Below are the code and all the weights of a small trained network. Each question names an input and a target symbol and asks about switching units off, where a switched-off unit gives its printed mean instead of its output.

import numpy as np


def w(rows, s, z=0):
    codes = np.array(rows[::2]) - 128.0
    scale = np.full(codes.shape[1], s)
    scale[-1] = z or s
    return codes * scale


def norm(h):
    return h / np.sqrt((h * h).mean(-1, keepdims=True) + 1e-5)


def f(y):
    return np.maximum(y, 0)


def softmax(a):
    e = np.exp(a - a.max(-1, keepdims=True))
    return e / e.sum(-1, keepdims=True)


def log_softmax(a):
    a = a - a.max(-1, keepdims=True)
    return a - np.log(np.exp(a).sum(-1, keepdims=True))


def net(x, mask):
    ids = ['Σαβεμπφψ'.index(c) for c in x.split()]
    T = len(ids)
    res = E[ids] + P[:T]
    u = 0
    for l in range(2):
        r = norm(res)
        for j in range(2):
            rows = slice(3 * j, 3 * j + 3)
            q, k, v = (r @ M[l][rows].T for M in (Q, K, V))
            z = softmax(np.where(np.tri(T) > 0, q @ k.T / 3**0.5, -1e9)) @ v
            o = O[l][rows]
            res = res + np.where(mask[u + j], z, o[:, -1]) @ o[:, :-1]
        u += 2
        y = f(norm(res) @ A[l][:, :-1].T + A[l][:, -1])
        res = res + np.where(mask[u : u + 8], y, B[l][:, -1]) @ B[l][:, :-1]
        u += 8
    return log_softmax(norm(res)[-1] @ U[:, :-1].T + U[:, -1])


Q, K, V, O, A, B = {}, {}, {}, {}, {}, {}
E = w([
[105,107,250],'Σ',
[150,137,84],'α',
[53,41,198],'β',
[155,191,157],'ε',
[101,104,250],'μ',
[115,204,233],'π',
[27,94,120],'φ',
[130,53,198],'ψ',
],0.021)
P = w([
[104,75,76],'0',
[86,151,129],'1',
[121,44,52],'2',
[45,170,124],'3',
[70,54,57],'4',
[48,178,125],'5',
[62,56,21],'6',
[3,205,119],'7',
[28,59,2],'8',
[13,200,117],'9',
[31,81,7],'10',
[49,200,127],'11',
[97,45,49],'12',
],0.0036)
Q[0] = w([
[159,56,115],'L0H1',
[145,3,107],'L0H1',
[177,136,149],'L0H1',
[127,124,154],'L0H2',
[168,47,69],'L0H2',
[147,86,118],'L0H2',
],0.039)
K[0] = w([
[161,56,86],'L0H1',
[132,5,10],'L0H1',
[207,121,157],'L0H1',
[144,117,161],'L0H2',
[149,24,62],'L0H2',
[148,81,124],'L0H2',
],0.029)
V[0] = w([
[123,10,91],'L0H1',
[160,254,164],'L0H1',
[115,146,146],'L0H1',
[142,140,157],'L0H2',
[151,187,135],'L0H2',
[178,218,193],'L0H2',
],0.0073)
O[0] = w([
[13,161,94,2],'L0H1',
[253,103,152,242],'L0H1',
[159,115,142,153],'L0H1',
[135,121,150,124],'L0H2',
[192,132,132,206],'L0H2',
[210,120,174,208],'L0H2',
],0.014,0.0018)
A[0] = w([
[124,164,39,114],'L0N1',
[124,161,179,233],'L0N2',
[132,229,2,22],'L0N3',
[137,91,142,188],'L0N4',
[113,148,143,95],'L0N5',
[158,164,177,194],'L0N6',
[104,181,191,71],'L0N7',
[159,223,116,253],'L0N8',
],0.029,0.0033)
B[0] = w([
[185,115,56,225],'L0N1',
[131,155,169,188],'L0N2',
[253,69,29,253],'L0N3',
[94,153,117,175],'L0N4',
[146,134,141,144],'L0N5',
[56,171,117,221],'L0N6',
[84,176,153,169],'L0N7',
[179,130,71,191],'L0N8',
],0.039,0.011)
Q[1] = w([
[115,217,107],'L1H1',
[118,218,108],'L1H1',
[155,253,133],'L1H1',
[67,164,83],'L1H2',
[85,183,88],'L1H2',
[66,118,98],'L1H2',
],0.033)
K[1] = w([
[109,214,117],'L1H1',
[102,240,106],'L1H1',
[124,251,76],'L1H1',
[170,111,90],'L1H2',
[149,86,103],'L1H2',
[209,155,78],'L1H2',
],0.028)
V[1] = w([
[64,181,251],'L1H1',
[179,208,39],'L1H1',
[126,229,146],'L1H1',
[152,108,131],'L1H2',
[137,121,140],'L1H2',
[99,143,132],'L1H2',
],0.014)
O[1] = w([
[205,248,69,95],'L1H1',
[207,54,163,252],'L1H1',
[233,145,120,204],'L1H1',
[125,114,100,134],'L1H2',
[146,125,119,122],'L1H2',
[144,136,149,114],'L1H2',
],0.015,0.012)
A[1] = w([
[131,145,89,2],'L1N1',
[87,107,116,68],'L1N2',
[126,108,3,142],'L1N3',
[209,87,86,69],'L1N4',
[148,53,163,120],'L1N5',
[134,123,93,97],'L1N6',
[41,180,53,130],'L1N7',
[159,76,208,65],'L1N8',
],0.031,0.0059)
B[1] = w([
[80,170,137,137],'L1N1',
[147,78,106,139],'L1N2',
[68,251,55,239],'L1N3',
[179,44,252,252],'L1N4',
[106,189,84,165],'L1N5',
[99,136,103,158],'L1N6',
[121,7,139,161],'L1N7',
[216,67,190,141],'L1N8',
],0.042,0.018)
U = w([
[78,128,157,207],'Σ',
[222,86,14,81],'α',
[97,55,114,187],'β',
[224,71,214,53],'ε',
[93,127,146,171],'μ',
[190,248,110,45],'π',
[62,155,38,252],'φ',
[101,54,115,177],'ψ',
],0.012,0.0031)

Each question gives the input, a string of symbols that net reads in full, and the target symbol t.
The units are the heads (3 rows each of Q, K, V and O) and the neurons (one row each of A and B). Each row of codes is followed by its name. A weight is (code - 128) times the scale printed after its matrix; where a second scale follows, it is the last column's (O, A, B and U).
mask holds one flag per unit, layer by layer, with each layer's heads first. A switched-off unit (its flag False) gives its mean, the last column of its rows in O or B, instead of its output. The means were averaged over made-up inputs and are rounded, as every weight is.
A unit's drop is (log p(t) with every unit on - log p(t) with that unit switched off) / (log p(t) with every unit on - log p(t) with every unit switched off).
The circuit of an input: a set's keep is (log p(t) with only the set's units on - log p(t) with every unit switched off) / (log p(t) with every unit on - log p(t) with every unit switched off). Starting from the 12 units with the biggest drops (on a tie, the unit counted first), units are removed one at a time, each time the one whose removal leaves the highest keep (on an exact tie, the one counted first), for as long as the keep stays at least 0.8.
units of the circuit, in order: the units of the circuit, biggest drop first
top k neurons: the k neurons with the biggest drops, biggest first
top k neurons in layer l: the k neurons of layer l with the biggest drops, biggest first
heads that matter: for each layer, one digit per head in row order, 1 if its drop is at least 0.15 and else 0, layers parted by /
input π μ ε α π φ π ε α α α α, target ε: units of the circuit, in order => L1N4
input α φ Σ α α π π Σ Σ μ, target π: units of the circuit, in order => L0N3, L1H1, L0N1
input α Σ β, target ψ: top 2 neurons => L0N3, L1N7
input φ α α α ψ, target β: heads that matter => 00 / 10
input φ φ φ π α Σ, target π: units of the circuit, in order => L0N3, L1H1, L0N6
input π ε μ α Σ μ β α α μ ε β, target ε: heads that matter => 10 / 00
input φ π α β, target π: top 3 neurons in layer 1 => L1N4, L1N3, L1N7
input α α π ε φ β, target ε: top 3 neurons => L1N3, L0N8, L0N6
input ε π μ β, target π: heads that matter => 11 / 10
input α ε π φ φ φ Σ φ, target π: top 2 neurons => L0N6, L0N1
input φ Σ π α, target π: top 3 neurons => L0N8, L0N6, L0N3
input α ε α φ, target ε: top 2 neurons in layer 0 => L0N6, L0N1
input α α ψ, target ψ: heads that matter => 00 / 10
input ε α π ψ, target π: units of the circuit, in order => L0N6, L0N3, L0N4, L1H1
input ε Σ π φ ε π Σ ε α φ, target ε: top 2 neurons => L1N3, L0N6
input φ ε α α α ψ, target ε: top 2 neurons => L0N1, L1N8
input α α α φ μ Σ β, target ψ: top 2 neurons in layer 0 => L0N3, L0N6
input α α ψ φ φ α α α α φ Σ Σ β, target β: top 2 neurons => L0N3, L1N3
input α α φ α π, target π: top 3 neurons => L0N3, L1N4, L0N6
input α φ φ ε α α, target ε: top 2 neurons => L1N4, L0N8
input φ α Σ α π ε φ α ε ψ, target ε: top 2 neurons in layer 0 => L0N6, L0N3
input π α β, target β: top 2 neurons in layer 0 => L0N3, L0N1
